Below is a small trained network, with its code and all its weights. Each question gives an input and a target symbol and asks what happens when units are switched off, that is, made to give their printed mean instead of their output.

import numpy as np


def w(rows, s, z=0):
    codes = np.array(rows[::2]) - 128.0
    scale = np.full(codes.shape[1], s)
    scale[-1] = z or s
    return codes * scale


def f(y):
    return np.maximum(y, 0)


def softmax(a):
    e = np.exp(a - a.max(-1, keepdims=True))
    return e / e.sum(-1, keepdims=True)


def log_softmax(a):
    a = a - a.max(-1, keepdims=True)
    return a - np.log(np.exp(a).sum(-1, keepdims=True))


def net(x, mask):
    ids = ['ΛΠΦΨΩαβγδεζηστ'.index(c) for c in x.split()]
    T = len(ids)
    res = E[ids] + P[:T]
    r = res
    for j in range(3):
        rows = slice(2 * j, 2 * j + 2)
        q, k, v = (r @ M[0][rows].T for M in (Q, K, V))
        z = softmax(np.where(np.tri(T) > 0, q @ k.T / 2**0.5, -1e9)) @ v
        o = O[0][rows]
        res = res + np.where(mask[j], z, o[:, -1]) @ o[:, :-1]
    y = f(res @ A[0][:, :-1].T + A[0][:, -1])
    res = res + np.where(mask[3:19], y, B[0][:, -1]) @ B[0][:, :-1]
    return log_softmax(res[-1] @ U[:, :-1].T + U[:, -1])


Q, K, V, O, A, B = {}, {}, {}, {}, {}, {}
E = w([
[126,73,212,77],'Λ',
[139,107,133,5],'Π',
[171,83,84,110],'Φ',
[49,142,18,108],'Ψ',
[120,106,201,82],'Ω',
[142,162,2,104],'α',
[116,162,204,96],'β',
[82,183,128,37],'γ',
[181,142,110,164],'δ',
[207,138,149,59],'ε',
[213,30,55,178],'ζ',
[49,87,183,73],'η',
[95,38,30,223],'σ',
[73,96,171,57],'τ',
],0.0096)
P = w([
[148,178,255,114],'0',
[147,100,101,78],'1',
[144,104,92,82],'2',
[159,112,79,90],'3',
[150,91,88,94],'4',
[146,73,100,104],'5',
[146,81,112,106],'6',
],0.0073)
Q[0] = w([
[156,102,190,12],'head 1',
[136,130,145,164],'head 1',
[111,138,124,211],'head 2',
[124,156,250,55],'head 2',
[96,102,74,69],'head 3',
[173,113,194,45],'head 3',
],0.018)
K[0] = w([
[103,203,231,248],'head 1',
[94,166,119,107],'head 1',
[106,135,27,110],'head 2',
[123,204,219,42],'head 2',
[102,202,168,90],'head 3',
[49,166,243,215],'head 3',
],0.015)
V[0] = w([
[35,249,182,97],'head 1',
[177,221,124,80],'head 1',
[53,161,100,250],'head 2',
[24,204,50,29],'head 2',
[158,161,48,101],'head 3',
[152,140,118,54],'head 3',
],0.015)
O[0] = w([
[68,163,130,70,73],'head 1',
[66,135,95,181,127],'head 1',
[95,89,58,38,2],'head 2',
[191,251,111,89,65],'head 2',
[151,164,94,182,89],'head 3',
[133,129,147,171,211],'head 3',
],0.015,0.0048)
A[0] = w([
[55,136,167,196,76],'neuron 1',
[61,26,156,195,163],'neuron 2',
[162,226,161,80,103],'neuron 3',
[53,171,151,3,56],'neuron 4',
[194,167,204,160,24],'neuron 5',
[170,88,238,45,116],'neuron 6',
[177,213,178,110,237],'neuron 7',
[241,139,98,151,193],'neuron 8',
[87,148,52,148,83],'neuron 9',
[143,55,74,134,248],'neuron 10',
[54,97,95,65,78],'neuron 11',
[89,113,110,95,93],'neuron 12',
[165,66,15,75,68],'neuron 13',
[117,129,24,197,193],'neuron 14',
[78,120,95,132,66],'neuron 15',
[78,154,217,153,3],'neuron 16',
],0.0073,0.0022)
B[0] = w([
[219,134,120,70,182],'neuron 1',
[105,249,90,57,247],'neuron 2',
[95,55,58,114,183],'neuron 3',
[249,107,128,90,175],'neuron 4',
[140,134,97,195,184],'neuron 5',
[18,106,137,163,181],'neuron 6',
[55,47,144,123,194],'neuron 7',
[54,179,181,112,199],'neuron 8',
[103,95,125,167,141],'neuron 9',
[244,83,175,175,213],'neuron 10',
[191,133,189,215,152],'neuron 11',
[159,137,159,172,140],'neuron 12',
[74,159,65,192,191],'neuron 13',
[122,70,195,61,181],'neuron 14',
[147,146,138,171,139],'neuron 15',
[164,130,35,107,186],'neuron 16',
],0.011,0.015)
U = w([
[97,64,141,91,87],'Λ',
[94,158,103,167,100],'Π',
[140,211,36,166,2],'Φ',
[113,79,12,101,64],'Ψ',
[102,153,116,116,112],'Ω',
[10,80,169,146,151],'α',
[47,173,125,96,206],'β',
[97,150,138,93,151],'γ',
[88,150,93,152,244],'δ',
[92,108,80,129,75],'ε',
[195,125,213,98,174],'ζ',
[118,32,220,71,165],'η',
[183,40,15,254,94],'σ',
[83,169,176,198,185],'τ',
],0.0049,0.0023)

Each question gives the input, a string of symbols that net reads in full, and the target symbol t.
The units are the heads (2 rows each of Q, K, V and O) and the neurons (one row each of A and B). Each row of codes is followed by its name. A weight is (code - 128) times the scale printed after its matrix; where a second scale follows, it is the last column's (O, A, B and U).
mask holds one flag per unit, heads first, then neurons. A switched-off unit (its flag False) gives its mean, the last column of its rows in O or B, instead of its output. The means were averaged over made-up inputs and are rounded, as every weight is.
A unit's drop is (log p(t) with every unit on - log p(t) with that unit switched off) / (log p(t) with every unit on - log p(t) with every unit switched off).
The circuit of an input: a set's keep is (log p(t) with only the set's units on - log p(t) with every unit switched off) / (log p(t) with every unit on - log p(t) with every unit switched off). Starting from the 12 units with the biggest drops (on a tie, the unit counted first), units are removed one at a time, each time the one whose removal leaves the highest keep (on an exact tie, the one counted first), for as long as the keep stays at least 0.8.
circuit, biggest first: the units of the circuit, biggest drop first
top k neurons: the k neurons with the biggest drops, biggest first
heads that matter: for each layer, one digit per head in row order, 1 if its drop is at least 0.15 and else 0, layers parted by /
drop when u is switched off: that unit's drop, to one decimal
input Π η ζ β, target σ: top 3 neurons -> [neuron 2; neuron 5; neuron 16]
input σ γ Φ β Ω, target α: top 2 neurons -> [neuron 7; neuron 6]
input σ Λ α σ δ ζ β, target α: heads that matter -> 101
input β σ Λ ζ Ω γ, target ζ: heads that matter -> 101
input ζ δ Φ ζ ε Ψ γ, target τ: circuit, biggest first -> [head 1; neuron 8; head 2; head 3]
input ζ ζ Ψ Ψ, target ζ: heads that matter -> 110
input Π Λ α Φ ζ α η, target σ: circuit, biggest first -> [head 2; neuron 5; neuron 2]
input ζ ε α γ, target τ: circuit, biggest first -> [neuron 8; head 1; head 2; head 3]
input η ζ Π, target η: heads that matter -> 101
input β α γ Ψ β ε, target ζ: top 2 neurons -> [neuron 4; neuron 11]
input β η ζ Λ α, target ζ: heads that matter -> 110
input ζ β ζ σ Λ, target τ: heads that matter -> 110
input Λ ε η, target β: circuit, biggest first -> [head 2; neuron 2; neuron 10; head 1]
input Π α γ ζ Π, target σ: top 4 neurons -> [neuron 2; neuron 5; neuron 16; neuron 8]
input Λ σ η σ α, target σ: top 2 neurons -> [neuron 2; neuron 13]
input η Λ Ψ Λ, target η: heads that matter -> 101
input ε β σ η Ω τ γ, target Φ: top neuron -> [neuron 16]
input η σ η σ Ω, target η: top 3 neurons -> [neuron 4; neuron 2; neuron 13]
input σ τ Λ σ σ α, target σ: top neuron -> [neuron 13]
input σ γ τ, target α: top 2 neurons -> [neuron 7; neuron 8]
input γ Λ σ ε τ Φ Λ, target Ψ: top 2 neurons -> [neuron 3; neuron 16]
input σ η Λ Π Φ η, target α: top 2 neurons -> [neuron 6; neuron 7]
input ε ζ η σ η, target Φ: top 2 neurons -> [neuron 2; neuron 16]
input ε δ σ ζ Ω, target Φ: top neuron -> [neuron 2]
input γ ζ Π, target Ψ: drop when neuron 3 is switched off -> 0.8
input ε Ω Φ β, target Φ: drop when head 1 is switched off -> 0.3
